Here is a tiny trained network, its code and every weight. The questions are about switching its units off for an input and a target symbol, where a switched-off unit gives its printed mean instead of its output.

import numpy as np


def w(rows, s, z=0):
    codes = np.array(rows[::2]) - 128.0
    scale = np.full(codes.shape[1], s)
    scale[-1] = z or s
    return codes * scale


def f(y):
    return y / 2 * (1 + np.tanh(0.7978845608 * (y + 0.044715 * y**3)))


def softmax(a):
    e = np.exp(a - a.max(-1, keepdims=True))
    return e / e.sum(-1, keepdims=True)


def log_softmax(a):
    a = a - a.max(-1, keepdims=True)
    return a - np.log(np.exp(a).sum(-1, keepdims=True))


def net(x, mask):
    ids = ['αβδεζηθμξπτφψω'.index(c) for c in x.split()]
    T = len(ids)
    res = E[ids] + P[:T]
    u = 0
    for l in range(2):
        r = res
        for j in range(3):
            rows = slice(2 * j, 2 * j + 2)
            q, k, v = (r @ M[l][rows].T for M in (Q, K, V))
            z = softmax(np.where(np.tri(T) > 0, q @ k.T / 2**0.5, -1e9)) @ v
            o = O[l][rows]
            res = res + np.where(mask[u + j], z, o[:, -1]) @ o[:, :-1]
        u += 3
        y = f(res @ A[l][:, :-1].T + A[l][:, -1])
        res = res + np.where(mask[u : u + 12], y, B[l][:, -1]) @ B[l][:, :-1]
        u += 12
    return log_softmax(res[-1] @ U[:, :-1].T + U[:, -1])


Q, K, V, O, A, B = {}, {}, {}, {}, {}, {}
E = w([
[96,153,130,111],'α',
[92,165,133,109],'β',
[98,160,128,114],'δ',
[95,164,135,115],'ε',
[88,179,153,115],'ζ',
[100,153,117,90],'η',
[101,143,111,79],'θ',
[77,75,165,121],'μ',
[98,79,106,62],'ξ',
[160,255,85,130],'π',
[124,130,212,231],'τ',
[178,190,140,233],'φ',
[197,86,57,69],'ψ',
[180,47,147,152],'ω',
],0.0067)
P = w([
[39,100,32,241],'0',
[64,226,186,87],'1',
[95,115,42,220],'2',
[118,194,205,64],'3',
[162,106,56,209],'4',
[170,167,232,45],'5',
[217,67,77,203],'6',
[214,155,253,13],'7',
[235,71,77,210],'8',
],0.005)
Q[0] = w([
[230,135,122,101],'L0H0',
[112,117,133,184],'L0H0',
[100,105,26,129],'L0H1',
[176,181,1,152],'L0H1',
[158,113,138,110],'L0H2',
[81,142,112,138],'L0H2',
],0.0068)
K[0] = w([
[120,156,153,59],'L0H0',
[89,134,128,179],'L0H0',
[119,64,11,150],'L0H1',
[168,195,2,125],'L0H1',
[120,134,167,64],'L0H2',
[152,122,110,157],'L0H2',
],0.0061)
V[0] = w([
[32,113,73,171],'L0H0',
[177,170,170,61],'L0H0',
[133,80,1,158],'L0H1',
[154,162,244,115],'L0H1',
[118,69,189,73],'L0H2',
[91,116,63,192],'L0H2',
],0.0054)
O[0] = w([
[43,158,104,154,254],'L0H0',
[182,118,154,71,73],'L0H0',
[112,101,1,153,126],'L0H1',
[169,146,251,114,97],'L0H1',
[129,41,169,114,7],'L0H2',
[98,153,98,157,219],'L0H2',
],0.006,0.0013)
A[0] = w([
[69,178,182,5,203],'L0N0',
[142,113,111,143,177],'L0N1',
[170,120,138,110,238],'L0N2',
[175,121,131,81,203],'L0N3',
[90,101,131,205,239],'L0N4',
[195,120,163,113,253],'L0N5',
[136,200,167,159,188],'L0N6',
[146,194,84,130,245],'L0N7',
[157,212,178,163,196],'L0N8',
[26,135,109,136,209],'L0N9',
[83,170,165,116,159],'L0N10',
[71,181,199,69,195],'L0N11',
],0.011,0.004)
B[0] = w([
[112,174,167,1,242],'L0N0',
[137,120,94,150,151],'L0N1',
[192,119,119,116,178],'L0N2',
[170,119,115,92,162],'L0N3',
[122,133,127,233,218],'L0N4',
[199,117,140,131,198],'L0N5',
[144,183,162,156,215],'L0N6',
[139,188,55,130,255],'L0N7',
[157,198,166,169,230],'L0N8',
[77,169,103,176,229],'L0N9',
[116,158,177,110,180],'L0N10',
[115,161,192,70,228],'L0N11',
],0.0087,0.005)
Q[1] = w([
[112,99,130,251],'L1H0',
[81,8,2,176],'L1H0',
[88,4,67,176],'L1H1',
[155,153,63,236],'L1H1',
[137,144,127,161],'L1H2',
[103,121,111,105],'L1H2',
],0.0082)
K[1] = w([
[38,148,75,99],'L1H0',
[64,183,126,130],'L1H0',
[34,160,134,120],'L1H1',
[1,91,115,137],'L1H1',
[66,120,94,159],'L1H2',
[144,91,147,121],'L1H2',
],0.0087)
V[1] = w([
[105,120,253,253],'L1H0',
[150,10,58,50],'L1H0',
[80,199,142,3],'L1H1',
[169,234,45,182],'L1H1',
[199,123,205,12],'L1H2',
[75,130,84,203],'L1H2',
],0.0063)
O[1] = w([
[168,2,186,103,158],'L1H0',
[59,192,95,74,2],'L1H0',
[71,143,198,173,140],'L1H1',
[224,189,100,193,251],'L1H1',
[137,151,150,188,15],'L1H2',
[114,108,111,79,202],'L1H2',
],0.0096,0.015)
A[1] = w([
[146,103,46,126,136],'L1N0',
[86,185,132,142,157],'L1N1',
[54,92,171,91,165],'L1N2',
[135,140,135,129,211],'L1N3',
[151,129,88,148,149],'L1N4',
[166,114,101,160,192],'L1N5',
[74,197,143,175,159],'L1N6',
[136,139,132,115,254],'L1N7',
[148,107,125,156,100],'L1N8',
[73,140,127,1,242],'L1N9',
[150,51,120,133,80],'L1N10',
[102,111,180,152,97],'L1N11',
],0.0095,0.0075)
B[1] = w([
[96,84,177,192,240],'L1N0',
[95,181,55,158,165],'L1N1',
[16,17,132,95,156],'L1N2',
[156,99,100,136,178],'L1N3',
[103,74,130,155,215],'L1N4',
[119,70,94,154,254],'L1N5',
[60,182,62,198,182],'L1N6',
[182,81,85,130,195],'L1N7',
[91,133,98,110,167],'L1N8',
[73,47,32,2,159],'L1N9',
[79,229,98,148,177],'L1N10',
[89,86,186,174,157],'L1N11',
],0.0069,0.015)
U = w([
[125,90,89,175,230],'α',
[224,120,138,128,219],'β',
[100,153,140,144,121],'δ',
[85,80,149,100,65],'ε',
[71,117,97,98,61],'ζ',
[93,155,126,139,121],'η',
[150,73,207,110,16],'θ',
[126,144,135,129,39],'μ',
[156,90,104,3,195],'ξ',
[135,189,47,83,90],'π',
[117,140,143,130,94],'τ',
[136,133,130,117,3],'φ',
[103,139,181,175,18],'ψ',
[165,237,145,179,57],'ω',
],0.0069,0.004)

Each question gives the input, a string of symbols that net reads in full, and the target symbol t.
The units are the heads (2 rows each of Q, K, V and O) and the neurons (one row each of A and B). Each row of codes is followed by its name. A weight is (code - 128) times the scale printed after its matrix; where a second scale follows, it is the last column's (O, A, B and U).
mask holds one flag per unit, layer by layer, with each layer's heads first. A switched-off unit (its flag False) gives its mean, the last column of its rows in O or B, instead of its output. The means were averaged over made-up inputs and are rounded, as every weight is.
A unit's drop is (log p(t) with every unit on - log p(t) with that unit switched off) / (log p(t) with every unit on - log p(t) with every unit switched off).
most important unit: the unit with the biggest drop
k most important neurons: the k neurons with the biggest drops, biggest first
top k neurons in layer l: the k neurons of layer l with the biggest drops, biggest first
which heads matter: for each layer, one digit per head in row order, 1 if its drop is at least 0.15 and else 0, layers parted by /
input ω η φ φ φ β, target β: which heads matter -> 000 / 001
input ξ η δ ψ ω ζ, target ξ: most important neuron -> L1N9
input η ζ ε β, target ψ: top 2 neurons in layer 0 -> L0N11; L0N0
input α β ζ α ω β, target ξ: which heads matter -> 000 / 110
input ψ φ ζ η, target β: 2 most important neurons -> L0N0; L0N8
input ε α η β π ξ, target ω: which heads matter -> 000 / 101
input ψ μ β α β ξ, target ζ: which heads matter -> 000 / 111
input φ π ξ ε ξ β, target ζ: which heads matter -> 000 / 110
input ζ ω ω δ, target ξ: which heads matter -> 000 / 010
input α μ π φ ψ ζ ξ η, target ζ: which heads matter -> 110 / 111
input ζ δ α μ β π θ β, target ω: top 2 neurons in layer 0 -> L0N8; L0N0
input τ β μ π, target ω: which heads matter -> 000 / 010
input β ψ τ β, target π: which heads matter -> 100 / 100
input π ζ ε τ δ μ, target θ: which heads matter -> 010 / 011
input ψ α ε ω η μ, target ξ: most important unit -> L1H1
input β ζ ζ ζ, target ψ: 3 most important neurons -> L0N0; L0N11; L1N11
input ε π ε π ζ η, target ω: 2 most important neurons -> L0N8; L0N0
input π β τ τ μ β τ β, target θ: top 2 neurons in layer 0 -> L0N3; L0N5
input ξ π ψ ζ φ η π δ, target ω: 2 most important neurons -> L0N0; L0N5
input ε ζ ζ ε μ β ψ θ, target π: most important neuron -> L1N9
